Below is a small trained network, with its code and all its weights. Each question gives an input and a target symbol and asks what happens when units are switched off, that is, made to give their printed mean instead of their output.

import numpy as np


def w(rows, s, z=0):
    codes = np.array(rows[::2]) - 128.0
    scale = np.full(codes.shape[1], s)
    scale[-1] = z or s
    return codes * scale


def f(y):
    return np.maximum(y, 0)


def softmax(a):
    e = np.exp(a - a.max(-1, keepdims=True))
    return e / e.sum(-1, keepdims=True)


def log_softmax(a):
    a = a - a.max(-1, keepdims=True)
    return a - np.log(np.exp(a).sum(-1, keepdims=True))


def net(x, mask):
    ids = ['ΞΠΦβεζμστψ'.index(c) for c in x.split()]
    T = len(ids)
    res = E[ids] + P[:T]
    u = 0
    for l in range(3):
        r = res
        for j in range(2):
            rows = slice(2 * j, 2 * j + 2)
            q, k, v = (r @ M[l][rows].T for M in (Q, K, V))
            z = softmax(np.where(np.tri(T) > 0, q @ k.T / 2**0.5, -1e9)) @ v
            o = O[l][rows]
            res = res + np.where(mask[u + j], z, o[:, -1]) @ o[:, :-1]
        u += 2
        y = f(res @ A[l][:, :-1].T + A[l][:, -1])
        res = res + np.where(mask[u : u + 8], y, B[l][:, -1]) @ B[l][:, :-1]
        u += 8
    return log_softmax(res[-1] @ U[:, :-1].T + U[:, -1])


Q, K, V, O, A, B = {}, {}, {}, {}, {}, {}
E = w([
[148,128,129,104],'Ξ',
[113,114,90,138],'Π',
[154,166,114,113],'Φ',
[113,116,126,137],'β',
[135,123,63,111],'ε',
[101,82,51,134],'ζ',
[61,28,63,152],'μ',
[76,108,153,173],'σ',
[88,98,220,155],'τ',
[111,221,255,152],'ψ',
],0.0032)
P = w([
[170,99,140,86],'0',
[106,33,138,170],'1',
[136,191,46,241],'2',
[100,182,86,59],'3',
[79,62,180,159],'4',
[68,198,60,225],'5',
[58,205,128,34],'6',
[34,92,214,145],'7',
[9,229,76,190],'8',
[70,186,95,32],'9',
[1,91,237,144],'10',
],0.0054)
Q[0] = w([
[184,144,185,94],'L0H0',
[123,52,123,69],'L0H0',
[152,174,161,180],'L0H1',
[92,193,89,251],'L0H1',
],0.029)
K[0] = w([
[163,113,149,210],'L0H0',
[208,158,97,177],'L0H0',
[78,197,168,163],'L0H1',
[3,180,195,85],'L0H1',
],0.028)
V[0] = w([
[72,66,117,119],'L0H0',
[42,6,159,152],'L0H0',
[31,231,253,138],'L0H1',
[82,172,181,125],'L0H1',
],0.0067)
O[0] = w([
[99,68,72,142,209],'L0H0',
[56,3,82,153,251],'L0H0',
[250,47,70,196,193],'L0H1',
[177,90,99,159,157],'L0H1',
],0.0055,0.0011)
A[0] = w([
[214,140,51,149,51],'L0N0',
[131,125,131,124,108],'L0N1',
[115,199,88,75,8],'L0N2',
[214,61,120,212,8],'L0N3',
[252,254,166,126,2],'L0N4',
[128,128,127,126,109],'L0N5',
[126,132,132,118,76],'L0N6',
[219,157,82,123,81],'L0N7',
],0.0089,0.0025)
B[0] = w([
[131,163,205,157,237],'L0N0',
[119,131,135,123,128],'L0N1',
[92,93,162,164,216],'L0N2',
[156,204,251,141,254],'L0N3',
[22,134,68,97,134],'L0N4',
[126,126,128,129,128],'L0N5',
[140,125,120,129,128],'L0N6',
[89,76,102,127,155],'L0N7',
],0.018,0.00052)
Q[1] = w([
[4,141,149,117],'L1H0',
[161,135,151,74],'L1H0',
[164,168,95,104],'L1H1',
[100,149,173,100],'L1H1',
],0.031)
K[1] = w([
[240,26,56,6],'L1H0',
[43,48,160,159],'L1H0',
[179,86,143,234],'L1H1',
[168,55,101,19],'L1H1',
],0.016)
V[1] = w([
[7,222,180,222],'L1H0',
[108,134,128,122],'L1H0',
[59,154,4,124],'L1H1',
[86,127,142,163],'L1H1',
],0.0035)
O[1] = w([
[35,222,254,168,224],'L1H0',
[130,132,109,122,163],'L1H0',
[110,230,234,205,253],'L1H1',
[146,173,78,154,243],'L1H1',
],0.0021,0.0004)
A[1] = w([
[95,182,105,27,149],'L1N0',
[133,126,127,126,102],'L1N1',
[245,121,170,40,113],'L1N2',
[195,77,137,52,136],'L1N3',
[130,127,127,125,113],'L1N4',
[128,61,153,110,5],'L1N5',
[136,171,165,56,95],'L1N6',
[213,108,157,87,140],'L1N7',
],0.012,0.0029)
B[1] = w([
[250,119,119,141,249],'L1N0',
[126,128,130,127,128],'L1N1',
[86,225,145,82,139],'L1N2',
[95,106,116,75,145],'L1N3',
[127,132,142,125,128],'L1N4',
[155,228,156,72,147],'L1N5',
[112,112,62,145,162],'L1N6',
[70,139,105,97,139],'L1N7',
],0.02,0.0021)
Q[2] = w([
[5,86,206,182],'L2H0',
[196,17,84,216],'L2H0',
[242,8,202,233],'L2H1',
[161,164,108,35],'L2H1',
],0.022)
K[2] = w([
[117,105,180,219],'L2H0',
[80,59,90,92],'L2H0',
[152,3,192,79],'L2H1',
[179,176,87,92],'L2H1',
],0.034)
V[2] = w([
[157,245,64,85],'L2H0',
[246,116,81,148],'L2H0',
[121,83,116,143],'L2H1',
[130,78,176,14],'L2H1',
],0.013)
O[2] = w([
[86,183,127,2,155],'L2H0',
[125,222,227,160,4],'L2H0',
[113,126,109,160,159],'L2H1',
[226,52,126,208,219],'L2H1',
],0.0092,0.0021)
A[2] = w([
[62,151,10,134,85],'L2N0',
[143,191,197,194,68],'L2N1',
[204,130,247,92,130],'L2N2',
[133,132,88,149,210],'L2N3',
[116,190,172,63,3],'L2N4',
[134,199,95,77,215],'L2N5',
[46,69,235,90,142],'L2N6',
[125,138,53,102,50],'L2N7',
],0.015,0.007)
B[2] = w([
[102,143,244,101,196],'L2N0',
[83,40,97,67,205],'L2N1',
[179,193,186,90,226],'L2N2',
[169,113,109,197,248],'L2N3',
[86,89,182,252,190],'L2N4',
[90,167,33,102,254],'L2N5',
[213,127,143,158,174],'L2N6',
[125,51,153,99,184],'L2N7',
],0.029,0.0066)
U = w([
[72,133,246,141,3],'Ξ',
[146,207,66,89,138],'Π',
[124,18,131,36,65],'Φ',
[135,147,10,71,88],'β',
[172,177,127,34,27],'ε',
[42,114,72,138,43],'ζ',
[230,170,237,186,212],'μ',
[143,50,39,254,240],'σ',
[91,216,122,169,79],'τ',
[97,178,151,76,185],'ψ',
],0.0038,0.0027)

Each question gives the input, a string of symbols that net reads in full, and the target symbol t.
The units are the heads (2 rows each of Q, K, V and O) and the neurons (one row each of A and B). Each row of codes is followed by its name. A weight is (code - 128) times the scale printed after its matrix; where a second scale follows, it is the last column's (O, A, B and U).
mask holds one flag per unit, layer by layer, with each layer's heads first. A switched-off unit (its flag False) gives its mean, the last column of its rows in O or B, instead of its output. The means were averaged over made-up inputs and are rounded, as every weight is.
A unit's drop is (log p(t) with every unit on - log p(t) with that unit switched off) / (log p(t) with every unit on - log p(t) with every unit switched off).
The circuit of an input: a set's keep is (log p(t) with only the set's units on - log p(t) with every unit switched off) / (log p(t) with every unit on - log p(t) with every unit switched off). Starting from the 12 units with the biggest drops (on a tie, the unit counted first), units are removed one at a time, each time the one whose removal leaves the highest keep (on an exact tie, the one counted first), for as long as the keep stays at least 0.8.
circuit, biggest first: the units of the circuit, biggest drop first
most important unit: the unit with the biggest drop
top k neurons: the k neurons with the biggest drops, biggest first
top k neurons in layer l: the k neurons of layer l with the biggest drops, biggest first
heads that matter: for each layer, one digit per head in row order, 1 if its drop is at least 0.15 and else 0, layers parted by /
input σ Ξ μ μ τ Ξ Φ Φ μ μ, target σ: top 3 neurons -> [L1N3 L1N0 L2N2]
input τ Ξ τ ψ σ, target σ: most important unit -> L1N0
input β ψ Φ, target Φ: circuit, biggest first -> [L2N1 L2H0]
input ε σ Ξ σ Ξ ψ ψ, target τ: top 4 neurons in layer 1 -> [L1N2 L1N0 L1N6 L1N7]
input Ξ μ μ ζ τ Ξ τ μ τ β μ, target μ: circuit, biggest first -> [L2N6 L2N5]
input μ Ξ ε, target Ξ: circuit, biggest first -> [L2N0 L1N0 L2H1]
input β μ σ μ μ τ σ, target β: top 3 neurons -> [L1N2 L1N0 L2N5]
input Ξ σ τ τ, target ζ: top 4 neurons -> [L1N2 L2N5 L1N0 L2N4]
input σ Π μ Π μ Π ψ Π Φ, target Φ: circuit, biggest first -> [L0H1 L2N1 L0N3 L0N0]
input σ σ τ Ξ Φ τ ε, target σ: top 4 neurons -> [L1N3 L0N2 L1N0 L2N2]
input ζ μ Ξ τ Ξ Ξ μ Π ε, target Ξ: heads that matter -> 10 / 00 / 01
input ζ σ β, target μ: circuit, biggest first -> [L2N5 L2N1]
input ε μ β Π τ Ξ Φ Φ ψ, target Φ: circuit, biggest first -> [L2N1 L0H1 L0N3 L0N0]
input Φ τ Π τ ε β Ξ σ μ Ξ, target Ξ: heads that matter -> 11 / 00 / 10
input Ξ Ξ μ τ Π Ξ ε μ τ β, target ζ: heads that matter -> 11 / 00 / 10
input Ξ Φ τ μ, target ζ: top 4 neurons -> [L1N2 L2N5 L1N0 L2N4]
input Ξ τ τ Ξ Ξ τ τ, target ζ: most important unit -> L1N2
input ε τ τ β, target τ: top 2 neurons -> [L2N5 L2N4]
input ζ ε σ ζ σ σ, target μ: heads that matter -> 01 / 00 / 11
input Ξ σ ε μ τ τ, target σ: circuit, biggest first -> [L1N0 L2N2 L2H0]
input μ μ Π τ Ξ μ τ τ μ, target σ: heads that matter -> 01 / 00 / 10
input Ξ τ Π Ξ μ Φ μ, target ζ: heads that matter -> 11 / 00 / 10
input σ μ τ Φ σ ζ ζ τ, target μ: most important unit -> L2N5
input Φ ε τ Φ μ ζ Φ, target Ξ: top 2 neurons -> [L2N4 L2N2]
input τ Ξ ζ μ τ ε τ ψ τ, target Φ: top 4 neurons -> [L0N3 L2N1 L0N0 L2N5]
input ζ Ξ Φ Π μ Ξ ε μ Π, target Ξ: circuit, biggest first -> [L2N0 L2H1]
input μ μ μ, target Ξ: most important unit -> L0H1
input τ β τ τ, target Φ: top 2 neurons in layer 1 -> [L1N2 L1N0]
input β ψ μ, target Φ: circuit, biggest first -> [L2N1 L0N3 L2H0]
